Each row comes from the steps of one path. Every step used is in the known rows, and no mark comes twice. Write the path behind each row, first mark first.
Known rows:
zoka fofe noru rafik rozipa zefom toka: 1.950 0.374 -1.058 -4.001 -1.630 2.616 1.290 -2.329 2.541 2.472 -0.586
 -1.969 2.618 -1.661 5.043 1.145 2.035 -0.188 -0.637 1.036 -0.760
fofe toka: 0.448 -0.416 0.473 -1.346 -0.032 -0.400 0.043 0.513 -0.709 -1.712 0.351
 1.241 1.837 -0.662 3.664 0.048 -0.036 -0.339 0.345 -0.946 -1.549
toka rozipa zefom zoka fofe: 0.805 -0.852 -1.140 -0.375 -1.291 2.148 0.480 -2.018 0.710 -0.178 -0.285
 -0.223 -1.449 1.970 -2.406 -0.998 0.535 1.149 -1.090 -0.592 -0.178
noru fofe: 0.278 0.889 -0.982 0.420 -0.319 0.560 4.266 -0.874 -0.222 -2.070 0.303
 -0.506 1.932 0.511 0.830 -0.591 0.475 -0.206 0.676 1.430 0.610
zefom toka rozipa fofe: 0.941 -1.590 0.237 -2.099 -3.196 1.450 -0.787 -0.158 1.912 1.366 1.475
 -1.715 0.131 0.501 0.498 1.920 -2.310 -0.214 -1.027 -0.627 -0.452
zoka fofe noru rafik rozipa: 0.619 0.665 -1.214 0.801 0.265 1.582 0.455 -1.259 0.964 0.678 0.750
 -2.014 3.245 0.465 0.881 0.228 1.347 0.016 0.650 1.718 -1.043
noru fofe toka: 0.595 0.441 -0.250 -1.069 -0.419 0.106 3.641 -0.343 -0.997 -3.587 0.600
 0.709 3.612 -0.346 4.320 -0.450 0.459 -0.537 1.032 0.363 -1.063
zoka fofe toka rozipa: 0.782 -0.930 0.335 2.012 -1.811 0.794 -1.741 -1.586 -0.431 0.502 1.237
 -0.198 1.352 0.653 0.720 -0.073 -1.465 0.206 0.228 -1.618 -2.059
rafik zefom zoka fofe: 2.274 -0.318 -1.080 2.053 0.947 1.427 0.725 1.396 1.297 -3.459 -0.636
 -1.552 -1.135 1.116 -3.963 -0.682 0.704 0.441 -1.223 0.916 -0.626
zoka fofe noru rafik zefom: 2.766 1.003 -0.940 2.594 0.363 1.744 2.079 -0.330 1.046 -1.072 -0.899
 -2.688 3.520 -1.882 -1.155 0.788 0.592 -0.216 0.227 0.199 -0.673
zefom toka: 0.877 -0.440 0.185 -0.938 -1.059 0.420 1.304 0.196 1.218 0.677 -0.128
 -0.593 -0.165 -0.940 3.209 1.314 0.171 -0.541 -0.965 -0.207 -0.417
fofe rafik zefom toka noru zoka: 0.140 1.549 0.798 -0.129 1.166 1.023 3.493 -3.751 1.168 -2.248 0.375
 -1.166 -0.204 -0.187 2.856 0.909 -1.760 0.233 1.370 0.092 3.061
rozipa zefom zoka fofe: 1.225 -0.359 -1.406 -1.524 -0.429 1.583 1.068 -0.898 0.662 -2.392 -1.296
 -0.427 -2.183 1.343 -1.154 -1.220 2.043 0.957 -1.655 0.494 0.009
toka noru rafik rozipa zefom: -0.810 1.605 -1.675 -6.365 -0.212 1.438 0.901 -3.581 1.236 1.881 -0.724
 -0.036 2.346 -0.421 3.224 -0.021 0.841 1.065 2.445 1.433 1.820
noru rafik: -0.014 0.910 -1.212 -0.019 -1.064 0.355 3.301 -0.620 -0.615 -1.200
 -0.370 -0.855 1.664 -0.076 0.764 0.573 0.738 0.204 0.459 0.021 0.395
noru rafik rozipa zefom: -0.410 1.124 -1.312 -5.311 -1.216 1.408 0.914 -1.590 1.374 2.391 -0.301
 -0.115 2.005 -0.763 1.700 0.129 0.641 0.511 1.007 1.191 0.618
rafik zefom toka rozipa fofe zoka: 1.800 -0.484 -0.163 1.371 -0.976 1.084 -1.530 -1.011 2.925 2.102 1.049
 -1.740 0.338 -1.347 -0.764 1.101 -3.978 -0.050 -2.114 -0.447 0.531
rozipa fofe toka noru rafik: 0.270 0.694 -1.229 -3.412 -0.851 0.483 2.433 -1.787 -0.584 -3.880 -0.210
 -0.638 3.054 0.160 4.966 1.083 0.447 0.630 1.582 0.213 0.570
fofe rafik: 0.171 0.032 0.045 0.214 -0.562 0.745 0.692 -1.676 -0.406 -1.542 0.612
 -1.020 -2.872 0.467 1.617 0.476 -1.136 0.206 0.658 -0.919 1.260
zoka fofe noru rafik rozipa zefom: 0.937 0.960 -1.386 -3.510 -0.528 2.323 0.160 -2.748 1.460 2.287 -0.509
 -1.336 2.674 -0.777 1.929 -0.175 1.889 0.433 0.322 1.453 -0.196
toka rozipa fofe: 0.204 -1.182 0.168 -1.364 -2.328 1.173 -1.706 -0.421 1.021 0.798 1.415
 -1.254 0.144 1.217 -1.946 0.933 -2.623 0.201 -0.211 -0.481 -0.049
zefom zoka fofe: 1.065 -0.602 -1.207 1.996 0.390 0.973 0.829 0.381 0.145 -3.308 -0.472
 -0.879 -2.129 2.355 -2.140 -0.965 1.599 0.663 -1.703 0.761 -0.608
fofe rafik rozipa zefom toka: 0.800 0.008 -0.268 -6.331 -1.828 2.005 0.471 -1.869 2.472 2.471 0.350
 -0.971 -1.666 -1.363 5.603 1.278 -0.431 -0.113 0.260 0.166 0.764

Which path is each row?
0.695 0.671 -0.149 -3.247 -1.808 2.174 0.817 -3.142 2.291 0.828 0.565
 -1.988 -2.557 0.136 3.944 0.528 0.213 0.038 -1.043 1.267 1.191 : noru zoka fofe rafik rozipa zefom toka
0.521 0.724 -0.973 -6.138 -2.185 1.693 2.247 -1.300 2.416 2.337 -0.296
 -0.855 1.828 -1.574 4.924 1.275 0.873 -0.091 0.064 0.907 0.073 : noru rafik rozipa zefom toka
0.621 -0.256 -0.759 -0.767 1.634 0.471 0.869 -1.979 -0.580 -4.523 -0.468
 0.587 0.368 1.787 3.346 -0.860 1.433 1.044 0.698 0.163 -0.241 : zefom zoka fofe toka noru
-0.530 1.873 -1.834 2.687 1.976 -0.079 3.535 -4.746 -0.148 -1.100 -0.223
 0.018 1.531 0.097 2.673 -1.404 -0.449 0.847 0.548 1.530 2.648 : toka noru fofe zoka
0.657 1.029 -1.764 -0.203 -0.446 0.589 2.277 -3.049 -1.183 -3.368 -0.824
 -0.868 2.140 0.185 4.707 0.252 1.755 0.891 1.490 0.279 0.247 : zoka fofe toka noru rafik
-0.266 1.341 -1.320 -0.546 0.832 0.598 4.047 -3.231 -0.323 -2.304 -0.190
 -0.383 2.393 0.823 2.549 -0.618 0.544 0.483 2.387 1.668 1.943 : toka noru fofe
2.340 -0.583 0.068 2.379 -2.731 2.492 0.104 -1.740 2.096 1.508 0.952
 -3.178 -1.291 -0.570 0.064 1.778 -3.014 -0.061 -0.038 -1.458 -0.157 : zoka fofe rafik zefom toka rozipa
1.309 -0.608 0.771 0.551 -1.735 1.473 0.088 -0.262 2.263 3.216 0.833
 -0.976 2.281 -1.408 -0.510 1.661 -3.210 -0.486 0.506 -1.486 -0.786 : rafik zefom toka rozipa
1.465 -0.413 -0.270 0.523 -0.647 0.240 -1.133 -0.117 -0.647 -2.135
 -0.086 -0.486 0.137 -0.048 2.884 -0.222 1.178 -0.078 -0.750 -0.178
 -1.857 : zoka fofe toka
0.071 -0.197 -0.528 -3.811 0.426 1.100 2.356 -0.312 0.449 -1.435 -1.013
 1.605 -0.327 0.661 -0.099 -0.861 0.894 0.731 -0.394 -0.303 0.531 : rozipa zefom zoka
1.130 -0.617 -0.806 -4.012 0.059 1.275 -0.648 0.166 0.984 -2.243 0.220
 0.834 0.552 1.048 2.527 -1.026 1.217 0.468 -0.326 0.773 -1.966 : rafik rozipa zefom zoka fofe toka
0.434 0.462 -0.459 -5.515 -0.437 1.096 1.525 -3.571 1.390 1.365 -1.543
 0.185 0.413 -1.568 5.906 0.798 1.003 0.590 0.866 -0.243 1.717 : rozipa zefom toka noru
0.690 1.077 0.549 -1.437 0.318 1.368 2.699 -2.945 1.755 -3.463 0.534
 -2.242 -0.955 0.274 2.587 1.415 -2.122 0.168 0.510 0.733 3.185 : rozipa fofe rafik zefom toka noru zoka
1.316 -0.124 -0.283 -0.084 1.334 1.451 2.861 0.876 0.932 -4.164 0.290
 -0.354 -1.553 0.753 -1.864 0.191 -1.457 0.311 0.598 -0.615 0.865 : fofe rafik zefom zoka
0.655 0.286 0.549 1.999 0.034 -0.050 0.317 -1.028 -0.827 -3.479 0.568
 -0.091 0.476 0.927 1.551 -0.846 0.592 -0.077 -1.224 0.221 -1.021 : noru zoka fofe toka
2.067 -0.080 -0.683 -1.541 1.037 1.884 4.251 1.796 1.435 -4.517 -0.125
 -1.104 3.442 0.108 -2.094 0.730 -0.304 0.067 -0.075 0.201 -0.208 : rozipa fofe noru rafik zefom zoka
0.409 1.162 -1.912 -5.783 -0.777 1.668 0.123 -3.360 0.910 0.229 -0.795
 -0.469 2.297 -0.366 5.185 -0.277 1.712 1.013 1.648 1.375 0.301 : zoka fofe toka noru rafik rozipa zefom
0.139 -1.033 0.565 0.293 -2.302 1.005 0.549 -1.452 1.168 2.991 1.198
 -0.286 1.088 -0.237 0.996 1.395 -2.266 -0.235 0.115 -1.550 -0.649 : zefom toka rozipa
1.271 0.313 -1.380 2.119 0.572 1.648 4.442 -1.164 -0.477 -3.330 -0.453
 -1.354 2.461 1.009 -0.066 -0.113 2.195 0.442 -0.622 0.107 -0.659 : zefom zoka fofe noru rafik
-0.116 -0.966 0.326 -3.953 -0.754 1.306 2.068 -1.381 0.034 -0.591 0.390
 2.686 2.050 0.630 0.706 -0.762 -1.099 0.695 0.505 -2.345 -0.811 : fofe toka rozipa zefom zoka
-0.526 -0.706 -0.160 -3.217 -0.532 1.581 1.997 -1.590 0.538 0.552 0.057
 1.943 0.738 1.131 -1.595 -0.727 -0.983 0.995 0.257 -1.525 0.288 : toka rozipa zefom zoka
0.211 0.201 -1.317 -3.870 -1.355 1.168 -0.347 0.787 1.637 -0.869 1.254
 -2.171 1.014 1.154 0.007 1.136 -0.258 0.101 -0.027 2.385 0.155 : noru rafik rozipa fofe
1.004 -0.612 -0.029 -2.003 -2.681 1.517 -1.461 -2.726 0.092 2.070 -0.061
 0.412 1.266 -0.588 1.728 -0.441 -0.731 0.546 -0.091 -1.829 -1.076 : zoka fofe toka rozipa zefom
2.683 -0.412 -0.211 2.490 2.373 1.821 0.763 0.260 1.130 -2.072 -0.402
 -1.221 1.929 0.047 -2.425 -0.448 0.823 -0.034 -0.722 0.139 -1.315 : rafik zefom zoka fofe noru
1.247 -0.263 -1.350 -0.796 -0.724 2.178 1.792 -2.202 0.185 -3.548 -0.652
 -1.380 -4.769 1.662 0.768 -0.608 0.838 1.028 -0.799 -0.478 1.329 : rozipa zefom zoka fofe rafik
2.648 -1.283 1.215 -0.996 -0.969 2.248 -0.511 -0.295 2.658 1.975 1.173
 -1.973 3.907 -1.630 0.074 2.109 -2.636 -0.799 -0.259 -1.199 -1.176 : rafik zefom toka rozipa fofe noru
1.675 0.409 0.108 0.341 0.206 1.119 0.442 -0.102 0.955 -1.341 0.105
 -1.721 -1.283 -1.192 -0.350 0.886 -2.214 -0.108 1.232 -0.589 1.080 : fofe rafik zefom
1.730 0.838 -2.351 1.538 1.013 1.634 3.106 -0.925 0.877 -4.325 -1.305
 -1.985 0.136 1.353 -1.921 -0.297 1.101 1.219 0.581 1.128 0.861 : toka noru rafik zefom zoka fofe
